Where the symbols take the nodes:
J700: ge>J800, fi>J367
J763: ge>J247, fi>J89
J854: ge>J505, fi>J114
J282: ge>J942, fi>J534
J956: ge>J297, fi>J218
J816: ge>J113, fi>J476
J800: ge>J476, fi>J600
J172: ge>J485, fi>J504
J860: ge>J891, fi>J792
J792: ge>J218, fi>J716
J675: ge>J963, fi>J635
J934: ge>J124, fi>J323
J548: ge>J89, fi>J713
J908: ge>J956, fi>J247
J516: ge>J443, fi>J983
J783: ge>J862, fi>J700
J187: ge>J273, fi>J604
J590: ge>J323, fi>J540
J604: ge>J828, fi>J588
J84: ge>J604, fi>J675
J113: ge>J504, fi>J114
J476: ge>J783, fi>J282
J942: ge>J138, fi>J414
J983: ge>J226, fi>J854
J589: ge>J534, fi>J172
J733: ge>J635, fi>J106
J567: ge>J854, fi>J443
J273: ge>J124, fi>J235
J89: ge>J855, fi>J934
J963: ge>J567, fi>J516
J925: ge>J590, fi>J463
J412: ge>J84, fi>J187
J455: ge>J463, fi>J942
J784: ge>J925, fi>J893
J443: ge>J675, fi>J84
J635: ge>J443, fi>J860
J773: ge>J700, fi>J226
J588: ge>J860, fi>J893
J862: ge>J816, fi>J800
J297: ge>J106, fi>J273
J58: ge>J282, fi>J589
J693: ge>J516, fi>J913
J414: ge>J58, fi>J921
J138: ge>J757, fi>J58
J511: ge>J763, fi>J235
J348: ge>J273, fi>J855
J540: ge>J713, fi>J925
J106: ge>J292, fi>J124
J235: ge>J247, fi>J247
J292: ge>J858, fi>J956
J597: ge>J913, fi>J505
J247: ge>J348, fi>J89
J858: ge>J733, fi>J297
J463: ge>J511, fi>J138
J757: ge>J455, fi>J282
J891: ge>J604, fi>J218
J505: ge>J114, fi>J862
J893: ge>J792, fi>J999
J999: ge>J956, fi>J292
J367: ge>J600, fi>J114
J226: ge>J367, fi>J114
J828: ge>J187, fi>J891
J716: ge>J908, fi>J858
J189: ge>J58, fi>J113
J768: ge>J189, fi>J763
J124: ge>J716, fi>J247
J600: ge>J773, fi>J983
J323: ge>J540, fi>J763
J913: ge>J412, fi>J828
J921: ge>J589, fi>J189
J855: ge>J235, fi>J784
J218: ge>J106, fi>J908
J485: ge>J921, fi>J768
J713: ge>J934, fi>J713
J114: ge>J816, fi>J567
J504: ge>J768, fi>J114
J534: ge>J414, fi>J485

In the rows, 24 stands for zero.

The rows follow the links: the fewer symbols apart two nodes are, the more alike their rows tend to be.

Each row is also shifted at random along 6 hidden directions that mean nothing.

Row, then node:
[ 35  28  22  23  24  29  25  28  24  22  27  26  22  28  26  17  26  31  29  28  23  19  26  23  26  25  26  23  20  27  27  23  21  28  27  17  22  19  23  24  23  26  23] | J235
[ 31  29  18  24  25  22  25  28  23  22  25  28  23  20  22  21  25  33  27  26  22  29  25  24  26  21  24  21  28  25  29  22  22  28  25  19  18  18  24  18  23  27  26] | J511
[ 21  25  23  29  24  24  24  19  24  23  25  27  25  19  20  25  27  25  24  21  21  19  27  27  23  22  18  27  20  20  14  26  19  19  25  26  26  25  22  30  25  30  23] | J854
[ 11  28  26  21  23  24  21  30  26  29  25  30  21  25  23  26  28  30  24  23  27  26  22  25  27  21  24  27  22  24  25  25  24  29  26  18  29  25  21  25  23  25  21] | J367
[ 24  26  24  23  21  23  18  31  28  20  27  25  22  25  29  25  19  28  24  17  19  26  18  26  26  25  22  22  30  24  34  20  26  32  23  17  20  21  25  15  21  16  22] | J768
[ 23  23  24  25  21  24  25  27  28  29  22  26  21  21  19  24  32  23  20  25  26  24  23  25  27  18  22  28  21  23  20  27  20  21  25  23  29  28  22  28  22  30  27] | J983
[ 31  21  29  25  20  18  26  15  27  24  29  27  25  20  20  28  29  16  19  21  23  16  30  28  26  24  18  27  16  27  19  22  20  23  26  27  20  27  23  29  28  21  23] | J516
[ 19  25  19  32  29  18  23  33  29  24  19  25  22  20  20  24  26  23  21  30  20  35  17  18  28  13  22  24  31  25  32  28  23  24  23  25  29  26  27  12  18  38  30] | J693
[ 34  21  29  23  27  21  25  20  26  26  29  21  23  23  26  29  26  20  18  16  27  22  27  31  24  22  27  18  27  23  22  21  25  25  27  26  18  28  26  22  29  16  23] | J323
[ 39  28  23  28  25  26  30  25  22  28  21  29  22  28  25  18  27  28  29  30  27  21  30  26  22  23  25  23  22  26  23  22  23  24  27  21  19  26  29  28  24  23  21] | J463
[ 34  33  24  24  22  23  27  30  18  22  27  36  26  24  18  29  20  28  26  18  17  24  27  22  26  31  12  23  29  30  27  19  16  29  24  26   7  19  18  16  26  17  21] | J963
[ 25  27  23  25  21  22  20  34  29  27  19  28  21  31  26  18  23  26  30  29  25  26  21  21  22  25  27  27  24  26  34  23  30  29  23  16  26  25  29  20  17  23  21] | J414
[ 16  22  31  23  27  25  23  18  24  22  29  30  28  29  31  29  20  22  25  24  26  22  25  25  25  27  24  24  20  26  27  25  25  32  24  25  23  23  26  26  29  16  21] | J891
[  6  20  25  26  24  14  22  20  28  23  29  24  28  20  21  25  30  22  24  16  22  25  27  28  25  22  24  28  18  29  22  23  34  31  21  23  35  22  22  27  24  22  22] | J106
[ 32  21  27  29  17  15  23  18  29  24  29  29  18  18  23  25  33  28  19  16  23  23  21  33  28  13  19  27  21  24  21  20  25  24  26  21  29  28  25  27  23  26  24] | J114
[ 34  21  24  22  17  19  22  21  26  24  21  20  24  22  23  24  23  22  23  26  25  27  21  23  23  28  26  27  27  22  27  24  29  19  22  27  25  26  27  25  23  27  28] | J534
[ 42  26  27  26  27  19  28  23  18  26  28  35  21  27  24  25  26  30  26  16  26  22  24  29  21  23  21  22  26  24  20  19  24  23  27  24  17  22  25  22  27  21  19] | J590
[ 30  20  29  24  22  16  24  20  29  24  28  29  23  23  24  28  28  17  17  26  25  24  23  25  29  19  22  25  22  29  31  24  24  29  25  26  22  27  27  20  25  22  27] | J84
[ 14  19  28  23  22  23  25  18  26  22  31  19  28  23  27  27  26  20  23  18  23  21  29  30  26  26  26  25  19  30  22  21  32  30  23  26  30  24  23  31  26  14  23] | J716
[ 37  22  26  27  20  23  30  20  19  23  27  25  24  25  24  22  28  28  27  19  23  23  24  28  24  25  24  28  23  30  20  19  30  23  23  29  29  24  24  31  24  23  24] | J956
[ 25  29  17  27  27  30  29  32  23  28  15  19  25  23  24  23  20  24  27  36  25  33  29  20  24  25  27  19  34  24  30  27  23  23  23  25  19  28  28  21  21  25  29] | J455
[ 22  31  20  24  22  16  23  25  19  26  21  33  28  19  16  25  22  32  32  26  24  33  26  19  20  30  22  27  29  24  25  25  27  23  23  25  21  18  22  20  25  32  23] | J282
[ 28  23  28  20  18  22  26  23  27  30  26  23  22  21  25  29  28  26  18  24  30  30  22  28  30  21  28  24  27  27  28  23  28  25  27  25  27  31  23  26  26  23  27] | J700
[ 28  25  24  26  20  27  22  21  24  20  26  22  25  21  27  27  20  27  23  18  19  23  23  28  25  26  20  22  28  20  22  22  22  22  24  25  21  26  24  25  25  21  23] | J113
[ 19  22  24  21  30  19  21  27  27  25  27  17  26  20  22  29  25  20  19  19  25  29  23  24  24  24  29  21  29  23  24  26  26  23  25  28  25  23  22  18  27  27  27] | J934
[ 28  25  28  22  24  20  20  23  30  22  33  27  21  27  27  19  29  26  25  18  25  14  26  31  24  21  27  23  13  26  24  21  25  32  28  13  24  20  25  25  26  19  17] | J763
[ 14  27  23  21  32  35  25  31  17  23  20  29  26  32  29  26  15  28  29  31  25  27  22  20  23  30  23  22  30  21  27  28  20  28  22  26  19  20  24  21  25  20  26] | J588
[ 26  25  23  23  25  25  26  29  23  24  23  27  25  26  20  26  24  19  24  27  23  22  26  20  24  29  19  26  24  25  24  26  18  24  24  27  18  23  22  22  25  23  26] | J675

Start here and follow the symbols in turn, left to right. Where do you end up?
Answer with the node's name.
[ 17  31  25  27  24  23  22  30  25  27  25  32  22  23  23  26  25  36  26  21  24  32  19  24  27  19  24  24  29  27  29  22  26  28  26  20  28  25  23  18  22  29  19]
fi ge fi -> J282
[  9  26  22  26  26  29  17  35  30  21  22  24  22  27  30  23  19  26  25  21  19  25  19  24  24  22  23  22  26  21  30  25  24  31  21  15  27  24  26  19  18  18  21]
fi fi ge -> J854
[ 32  26  26  25  30  18  25  25  21  27  26  32  21  26  22  24  28  28  26  17  28  23  22  27  19  22  24  24  24  22  19  23  25  22  27  25  23  22  25  22  26  28  20]
fi fi ge fi -> J235
[ 27  25  29  23  29  25  23  27  24  27  27  23  25  29  25  27  24  21  24  19  27  20  25  24  21  28  28  22  24  25  22  24  24  24  28  26  21  25  24  22  27  22  19]
ge ge ge fi -> J858
[ 32  22  20  24  29  31  29  26  20  25  20  22  21  26  28  22  25  26  23  30  28  26  23  27  24  20  25  21  29  19  21  27  21  21  24  25  23  24  28  28  25  25  32]
fi fi ge ge fi -> J273
[ 10  26  24  21  25  18  20  22  24  20  33  25  31  20  20  26  25  27  28  14  21  23  28  25  24  28  25  25  20  29  23  22  28  32  24  23  26  15  17  21  28  23  19]
fi fi ge ge ge -> J247
[ 20  27  24  31  24  28  24  25  29  23  25  21  23  21  28  28  21  25  20  21  19  28  25  27  30  18  23  18  31  26  30  21  23  29  25  23  22  31  26  18  22  18  22]
ge ge fi fi fi -> J534
[ 18  24  28  22  27  22  23  19  23  21  28  31  28  24  27  30  19  24  23  26  24  27  23  23  26  26  22  23  26  25  29  26  23  29  25  27  21  21  25  20  29  22  25]
ge ge ge -> J273
[ 33  30  29  21  19  22  26  22  20  28  28  32  23  24  21  28  26  35  25  20  28  28  22  25  27  26  24  26  26  28  25  20  26  24  29  25  23  25  20  24  28  26  20]
fi ge fi -> J226
[ 29  21  22  27  22  16  28  25  20  23  24  28  22  21  22  24  29  31  24  19  23  32  18  28  26  18  22  27  30  28  24  21  32  25  20  27  30  22  25  23  22  26  29]
fi ge fi ge -> J106
[  9  31  21  31  33  29  22  27  22  20  23  26  30  22  23  27  16  29  29  24  17  29  25  19  23  25  21  21  30  22  25  28  19  25  24  27  22  21  22  16  24  31  21]
fi ge ge ge ge -> J504
[ 29  26  26  19  25  21  22  24  24  22  32  23  26  23  23  26  24  27  24  18  25  21  26  25  25  27  26  22  23  26  25  23  23  28  28  22  20  18  20  20  28  24  22]
ge ge ge ge -> J348
[ 37  26  27  30  20  24  26  24  24  27  23  29  17  25  24  18  31  35  26  22  26  24  17  28  24  17  24  29  22  24  20  21  26  19  27  22  32  28  27  29  20  34  21]
ge ge ge -> J768
[ 27  23  26  24  20  19  19  22  26  21  25  28  23  25  25  22  24  27  27  19  23  20  18  26  20  27  22  29  20  20  22  24  26  22  23  21  28  20  25  26  23  27  22]
fi ge ge -> J189
[  5  28  26  23  23  23  21  24  26  28  25  27  27  21  22  27  25  29  26  23  27  30  25  23  24  25  27  26  25  24  25  26  28  26  25  22  29  26  22  24  26  27  19]
fi fi fi fi -> J768
